Below are the code and all the weights of a small trained network. Each question names an input and a target symbol and asks about switching units off, where a switched-off unit gives its printed mean instead of its output.

import numpy as np


def w(rows, s, z=0):
    codes = np.array(rows[::2]) - 128.0
    scale = np.full(codes.shape[1], s)
    scale[-1] = z or s
    return codes * scale


def f(y):
    return y / 2 * (1 + np.tanh(0.7978845608 * (y + 0.044715 * y**3)))


def softmax(a):
    e = np.exp(a - a.max(-1, keepdims=True))
    return e / e.sum(-1, keepdims=True)


def log_softmax(a):
    a = a - a.max(-1, keepdims=True)
    return a - np.log(np.exp(a).sum(-1, keepdims=True))


def net(x, mask):
    ids = ['ΔΘΛΠΩαηξφψ'.index(c) for c in x.split()]
    T = len(ids)
    res = E[ids] + P[:T]
    r = res
    for j in range(3):
        rows = slice(3 * j, 3 * j + 3)
        q, k, v = (r @ M[0][rows].T for M in (Q, K, V))
        z = softmax(np.where(np.tri(T) > 0, q @ k.T / 3**0.5, -1e9)) @ v
        o = O[0][rows]
        res = res + np.where(mask[j], z, o[:, -1]) @ o[:, :-1]
    y = f(res @ A[0][:, :-1].T + A[0][:, -1])
    res = res + np.where(mask[3:7], y, B[0][:, -1]) @ B[0][:, :-1]
    return log_softmax(res[-1] @ U[:, :-1].T + U[:, -1])


Q, K, V, O, A, B = {}, {}, {}, {}, {}, {}
E = w([
[139,205,206,173,167],'Δ',
[147,188,216,165,180],'Θ',
[130,152,160,162,226],'Λ',
[236,167,204,60,186],'Π',
[219,234,150,40,142],'Ω',
[178,163,97,66,208],'α',
[145,211,53,130,178],'η',
[4,117,233,73,119],'ξ',
[169,68,185,194,218],'φ',
[249,131,140,183,53],'ψ',
],0.015)
P = w([
[143,255,160,130,228],'0',
[146,237,155,110,214],'1',
[154,223,152,84,191],'2',
[159,202,143,81,169],'3',
[164,179,138,75,151],'4',
[175,160,128,49,120],'5',
[179,140,137,44,102],'6',
[196,125,145,70,80],'7',
],0.0071)
Q[0] = w([
[163,169,243,112,241],'H0',
[4,87,143,129,38],'H0',
[66,63,62,120,129],'H0',
[116,62,168,96,93],'H1',
[87,49,61,86,96],'H1',
[87,196,145,44,142],'H1',
[64,86,78,89,98],'H2',
[151,243,223,42,244],'H2',
[162,189,212,5,162],'H2',
],0.012)
K[0] = w([
[146,27,89,65,31],'H0',
[73,181,194,31,220],'H0',
[115,152,207,134,127],'H0',
[186,149,125,233,172],'H1',
[109,170,201,190,119],'H1',
[103,98,88,169,106],'H1',
[117,130,210,198,207],'H2',
[184,8,125,138,13],'H2',
[124,50,76,181,8],'H2',
],0.012)
V[0] = w([
[167,238,161,166,59],'H0',
[120,105,193,230,71],'H0',
[180,48,241,117,156],'H0',
[93,60,78,115,244],'H1',
[160,117,207,254,204],'H1',
[151,83,173,128,48],'H1',
[195,213,52,22,122],'H2',
[65,132,81,112,205],'H2',
[212,111,93,199,196],'H2',
],0.011)
O[0] = w([
[27,199,189,140,101,208],'H0',
[151,138,191,136,36,55],'H0',
[226,206,188,185,150,205],'H0',
[103,65,90,207,173,158],'H1',
[41,147,150,254,118,250],'H1',
[174,169,167,96,151,1],'H1',
[116,225,43,105,122,195],'H2',
[141,77,67,89,142,130],'H2',
[169,100,56,200,64,125],'H2',
],0.011,0.009)
A[0] = w([
[129,94,81,2,99,184],'N0',
[110,73,195,206,30,106],'N1',
[28,119,92,114,68,255],'N2',
[77,1,178,119,66,213],'N3',
],0.0092,0.0038)
B[0] = w([
[121,52,176,169,124,161],'N0',
[151,129,109,38,132,248],'N1',
[155,79,164,59,87,216],'N2',
[254,199,103,126,188,157],'N3',
],0.0094,0.016)
U = w([
[124,156,149,132,23,202],'Δ',
[81,157,169,166,55,178],'Θ',
[31,102,155,255,109,189],'Λ',
[108,233,115,240,166,2],'Π',
[89,236,82,94,136,6],'Ω',
[162,169,25,118,176,67],'α',
[113,88,109,88,65,185],'η',
[100,126,187,99,188,142],'ξ',
[246,102,126,153,89,219],'φ',
[134,157,127,135,79,124],'ψ',
],0.0052,0.0085)

Each question gives the input, a string of symbols that net reads in full, and the target symbol t.
The units are the heads (3 rows each of Q, K, V and O) and the neurons (one row each of A and B). Each row of codes is followed by its name. A weight is (code - 128) times the scale printed after its matrix; where a second scale follows, it is the last column's (O, A, B and U).
mask holds one flag per unit, heads first, then neurons. A switched-off unit (its flag False) gives its mean, the last column of its rows in O or B, instead of its output. The means were averaged over made-up inputs and are rounded, as every weight is.
A unit's drop is (log p(t) with every unit on - log p(t) with that unit switched off) / (log p(t) with every unit on - log p(t) with every unit switched off).
The circuit of an input: a set's keep is (log p(t) with only the set's units on - log p(t) with every unit switched off) / (log p(t) with every unit on - log p(t) with every unit switched off). Starting from all 7 units, units are removed one at a time, each time the one whose removal leaves the highest keep (on an exact tie, the one counted first), for as long as the keep stays at least 0.8.
circuit, biggest first: the units of the circuit, biggest drop first
most important unit: the unit with the biggest drop
top k neurons: the k neurons with the biggest drops, biggest first
heads that matter: for each layer, one digit per head in row order, 1 if its drop is at least 0.15 and else 0, layers parted by /
input Λ Ω Λ Λ η φ Λ ξ, target φ: circuit, biggest first : N3; H2
input ξ Λ Λ Λ Ω Ω, target Ω: heads that matter : 001
input Ω Π Δ, target Ω: circuit, biggest first : H2; H1
input Π Π Π φ Θ, target φ: most important unit : H2
input α φ Λ, target φ: circuit, biggest first : H2; H0
input Λ Ω φ Λ Ω Π Λ Θ, target Π: heads that matter : 101
input Λ Λ α Ω Π φ ξ Δ, target ξ: heads that matter : 001
input Ω ξ Θ Λ Λ Δ ψ, target Δ: heads that matter : 100
input ξ Θ φ Ω Λ Θ η, target η: top 3 neurons : N2; N0; N3
input Λ ξ φ Λ Λ Ω α η, target η: top 3 neurons : N0; N2; N3
input ξ Λ η Θ Λ Δ, target η: circuit, biggest first : H0; N2
input Θ α ψ, target Δ: heads that matter : 101
input φ ψ Δ α Λ Π, target Δ: circuit, biggest first : H0; H2
input Δ Λ Ω Λ Λ, target Ω: circuit, biggest first : H2; H0
input ξ ψ Λ Λ, target Θ: circuit, biggest first : H0
input ψ Δ ξ, target Δ: circuit, biggest first : H2; H1
input Λ ξ Θ, target ξ: heads that matter : 011
input Λ Π α α α α, target α: heads that matter : 101
input φ ψ Λ Π Λ Ω Π Δ, target Δ: heads that matter : 101
input α Λ Π, target α: heads that matter : 111
input Π φ Λ α, target φ: circuit, biggest first : H2
input α Θ Ω α Λ Ω Λ, target Ω: heads that matter : 001
input Λ Λ Λ Π Λ Λ Λ Λ, target Λ: top 3 neurons : N3; N2; N1
input Π Π ξ ξ Π, target ξ: heads that matter : 001
input Λ Λ Π, target Π: heads that matter : 100
input Π Λ Λ, target Π: heads that matter : 101
input Λ Λ ξ η, target ξ: most important unit : H2
input Π ξ Λ Λ Ω Λ ξ Λ, target ξ: heads that matter : 011
input Π φ ξ α, target φ: circuit, biggest first : H0; H2
